Here is a tiny trained network, its code and every weight. The questions are about switching its units off for an input and a target symbol, where a switched-off unit gives its printed mean instead of its output.

import numpy as np


def w(rows, s, z=0):
    codes = np.array(rows[::2]) - 128.0
    scale = np.full(codes.shape[1], s)
    scale[-1] = z or s
    return codes * scale


def norm(h):
    return h / np.sqrt((h * h).mean(-1, keepdims=True) + 1e-5)


def f(y):
    return np.maximum(y, 0)


def softmax(a):
    e = np.exp(a - a.max(-1, keepdims=True))
    return e / e.sum(-1, keepdims=True)


def log_softmax(a):
    a = a - a.max(-1, keepdims=True)
    return a - np.log(np.exp(a).sum(-1, keepdims=True))


def net(x, mask):
    ids = ['αγεηξπστφψω'.index(c) for c in x.split()]
    T = len(ids)
    res = E[ids] + P[:T]
    u = 0
    for l in range(2):
        q, k, v = (norm(res) @ M[l].T for M in (Q, K, V))
        z = softmax(np.where(np.tri(T) > 0, q @ k.T / 3**0.5, -1e9)) @ v
        res = res + np.where(mask[u], z, O[l][:, -1]) @ O[l][:, :-1]
        u += 1
        y = f(norm(res) @ A[l][:, :-1].T + A[l][:, -1])
        res = res + np.where(mask[u : u + 4], y, B[l][:, -1]) @ B[l][:, :-1]
        u += 4
    return log_softmax(norm(res)[-1] @ U[:, :-1].T + U[:, -1])


Q, K, V, O, A, B = {}, {}, {}, {}, {}, {}
E = w([
[107,123,113,87,149,176,148,116,109,104,117],'α',
[172,146,101,153,151,178,107,135,78,94,125],'γ',
[151,123,150,86,157,121,171,107,101,162,132],'ε',
[172,64,103,107,215,149,128,136,108,125,138],'η',
[131,89,97,81,164,98,184,172,140,149,94],'ξ',
[142,160,93,109,105,138,127,252,78,115,100],'π',
[107,129,84,68,109,141,64,142,83,77,126],'σ',
[139,133,197,97,126,168,106,151,158,135,144],'τ',
[127,142,172,128,155,183,131,80,165,109,163],'φ',
[124,125,89,130,76,182,137,142,131,153,145],'ψ',
[90,103,147,92,147,167,128,112,98,123,184],'ω',
],0.028)
P = w([
[61,47,99,162,198,37,77,146,206,185,80],'0',
[151,230,32,42,178,123,155,144,167,133,133],'1',
[235,35,114,138,157,150,227,161,165,48,115],'2',
[77,108,189,137,156,169,165,216,95,182,23],'3',
[181,212,64,45,142,140,143,113,141,122,149],'4',
[242,45,123,123,115,159,217,119,139,61,135],'5',
[79,102,194,137,124,176,154,146,68,192,40],'6',
[212,204,95,67,100,164,115,74,93,125,156],'7',
[249,65,122,117,64,168,196,82,97,66,148],'8',
[117,110,228,163,89,195,123,108,32,191,68],'9',
[208,197,86,66,97,152,121,82,104,129,146],'10',
],0.014)
Q[0] = w([
[80,76,169,160,152,199,167,153,2,157,140],'0.h1',
[227,118,55,156,90,33,182,49,172,10,167],'0.h1',
[171,30,151,155,36,73,176,137,162,30,221],'0.h1',
],0.02)
K[0] = w([
[134,107,142,151,68,114,56,29,70,142,180],'0.h1',
[144,92,56,150,253,73,100,172,161,148,48],'0.h1',
[58,96,94,220,217,46,88,173,207,127,167],'0.h1',
],0.019)
V[0] = w([
[147,163,85,167,191,111,167,91,13,85,80],'0.h1',
[165,94,90,103,83,164,35,109,173,120,30],'0.h1',
[89,81,72,134,120,148,124,168,31,144,248],'0.h1',
],0.016)
O[0] = w([
[130,153,23,148,199,51,222,38,113,109,52,121],'0.h1',
[127,136,180,55,117,116,179,175,254,73,135,65],'0.h1',
[48,179,138,158,163,125,168,193,86,153,194,252],'0.h1',
],0.0087,0.015)
A[0] = w([
[103,201,62,91,65,92,87,57,171,246,192,3],'0.n1',
[130,32,201,183,97,142,136,125,66,121,67,167],'0.n2',
[147,73,172,177,180,158,168,125,126,173,137,188],'0.n3',
[43,134,164,253,150,64,113,138,116,139,101,137],'0.n4',
],0.026,0.0055)
B[0] = w([
[192,111,240,101,31,141,198,51,137,9,184,172],'0.n1',
[123,154,73,94,140,80,114,178,216,87,39,215],'0.n2',
[101,103,100,126,69,146,93,127,84,115,159,253],'0.n3',
[62,75,247,92,149,214,27,154,81,128,70,238],'0.n4',
],0.016,0.017)
Q[1] = w([
[78,251,188,79,180,63,58,9,80,160,91],'1.h1',
[235,142,66,114,207,125,136,75,181,136,185],'1.h1',
[146,131,57,110,185,98,94,110,169,165,21],'1.h1',
],0.015)
K[1] = w([
[154,248,144,130,70,185,179,69,32,120,105],'1.h1',
[161,69,78,120,196,137,193,73,160,108,181],'1.h1',
[179,165,59,73,114,171,170,202,120,179,96],'1.h1',
],0.016)
V[1] = w([
[17,82,87,171,34,89,149,50,167,160,142],'1.h1',
[205,114,146,73,72,170,149,125,100,137,163],'1.h1',
[151,122,61,217,128,254,206,88,174,128,70],'1.h1',
],0.017)
O[1] = w([
[41,203,196,143,158,87,162,168,84,72,111,68],'1.h1',
[116,121,91,54,188,97,110,172,184,173,123,140],'1.h1',
[77,79,185,159,106,150,74,250,198,72,159,6],'1.h1',
],0.011,0.014)
A[1] = w([
[80,143,159,149,186,96,87,18,183,137,254,40],'1.n1',
[87,228,51,172,82,148,52,173,96,223,156,13],'1.n2',
[225,161,172,139,170,135,145,107,152,149,243,4],'1.n3',
[124,195,66,234,107,4,3,119,250,130,155,28],'1.n4',
],0.026,0.0029)
B[1] = w([
[184,185,120,96,121,156,170,77,148,218,128,181],'1.n1',
[124,143,108,164,33,91,189,183,224,121,149,248],'1.n2',
[74,91,146,170,143,81,77,172,118,109,106,200],'1.n3',
[85,174,212,248,164,146,128,4,99,188,187,157],'1.n4',
],0.024,0.014)
U = w([
[55,109,129,98,203,162,197,115,211,87,115,77],'α',
[82,161,85,210,169,110,127,76,138,125,131,202],'γ',
[98,90,119,136,172,31,181,124,109,153,55,178],'ε',
[141,73,23,168,147,96,107,124,69,125,153,184],'η',
[215,49,106,79,143,164,129,146,184,162,61,73],'ξ',
[124,171,84,133,70,94,159,154,163,158,148,188],'π',
[136,245,60,63,96,89,45,98,124,45,90,41],'σ',
[73,130,166,135,135,126,67,210,110,142,125,103],'τ',
[142,157,175,102,141,133,96,95,248,149,87,11],'φ',
[214,82,187,164,98,151,165,121,104,53,115,46],'ψ',
[138,197,102,72,151,143,194,109,76,148,144,251],'ω',
],0.011,0.0026)

Each question gives the input, a string of symbols that net reads in full, and the target symbol t.
The units are the heads (3 rows each of Q, K, V and O) and the neurons (one row each of A and B). Each row of codes is followed by its name. A weight is (code - 128) times the scale printed after its matrix; where a second scale follows, it is the last column's (O, A, B and U).
mask holds one flag per unit, layer by layer, with each layer's heads first. A switched-off unit (its flag False) gives its mean, the last column of its rows in O or B, instead of its output. The means were averaged over made-up inputs and are rounded, as every weight is.
A unit's drop is (log p(t) with every unit on - log p(t) with that unit switched off) / (log p(t) with every unit on - log p(t) with every unit switched off).
The circuit of an input: a set's keep is (log p(t) with only the set's units on - log p(t) with every unit switched off) / (log p(t) with every unit on - log p(t) with every unit switched off). Starting from all 10 units, units are removed one at a time, each time the one whose removal leaves the highest keep (on an exact tie, the one counted first), for as long as the keep stays at least 0.8.
circuit, biggest first: the units of the circuit, biggest drop first
most important unit: the unit with the biggest drop
top k neurons: the k neurons with the biggest drops, biggest first
k most important neurons of layer l: the k neurons of layer l with the biggest drops, biggest first
input ξ ε ω ω ω α ω ω ψ ω φ, target φ: most important neuron of layer 1 -> [1.n1]
input ω ξ ε ω φ ε ε, target γ: circuit, biggest first -> [1.n4 0.h1 0.n2 0.n4]
input ω ξ α π, target ξ: circuit, biggest first -> [0.n3 1.h1]
input α α ξ ψ ω π ξ π ε, target ψ: top 4 neurons -> [0.n3 0.n4 1.n2 0.n2]
input α ω ε, target ψ: top 4 neurons -> [0.n3 0.n4 1.n2 0.n1]
input ε ε γ, target γ: circuit, biggest first -> [1.n4 0.h1 0.n4 0.n2]
input π ω ε φ ω, target ω: circuit, biggest first -> [0.h1 0.n1 1.h1]
input ψ γ ω ω ε ω ω ω ε, target τ: circuit, biggest first -> [0.h1 1.n3 0.n4 1.n2]
input ε τ ξ ω ε σ ξ α σ ξ, target ω: circuit, biggest first -> [0.h1 0.n2 1.n3 1.n2]
input π ε ω ε γ, target γ: circuit, biggest first -> [0.n4 0.h1 1.h1 1.n4]
input ε ω φ, target γ: circuit, biggest first -> [0.n4 0.n2 0.h1 1.n4]
input ω τ ε ε, target φ: circuit, biggest first -> [0.h1 0.n2 0.n4 1.n4]
input φ σ ε ω ω ω, target φ: top 3 neurons -> [0.n2 0.n4 1.n4]
input ξ ω φ π ε ω ω η, target η: top 4 neurons -> [0.n2 0.n4 1.n2 0.n1]
input ε ω π ε ω ω ε ψ α φ, target π: top 3 neurons -> [0.n1 0.n4 0.n3]
input ε ω ε ξ ω, target ω: most important unit -> 0.n1
input α α ω φ ψ ω, target ψ: top 4 neurons -> [0.n3 1.n2 0.n4 0.n1]
input γ ω η ω ε ε γ ω ω ε ξ, target ξ: top 4 neurons -> [0.n2 0.n4 1.n2 0.n3]
input ε ω ε, target γ: top 4 neurons -> [0.n4 1.n4 0.n2 0.n1]
input ω ω α, target π: most important unit -> 1.n2
input σ ω τ, target ε: top 2 neurons -> [1.n3 0.n4]
input π ω ω ω π η ω ω ω, target η: 2 most important neurons of layer 1 -> [1.n3 1.n2]
input α ε α α, target σ: top 2 neurons -> [0.n2 1.n3]
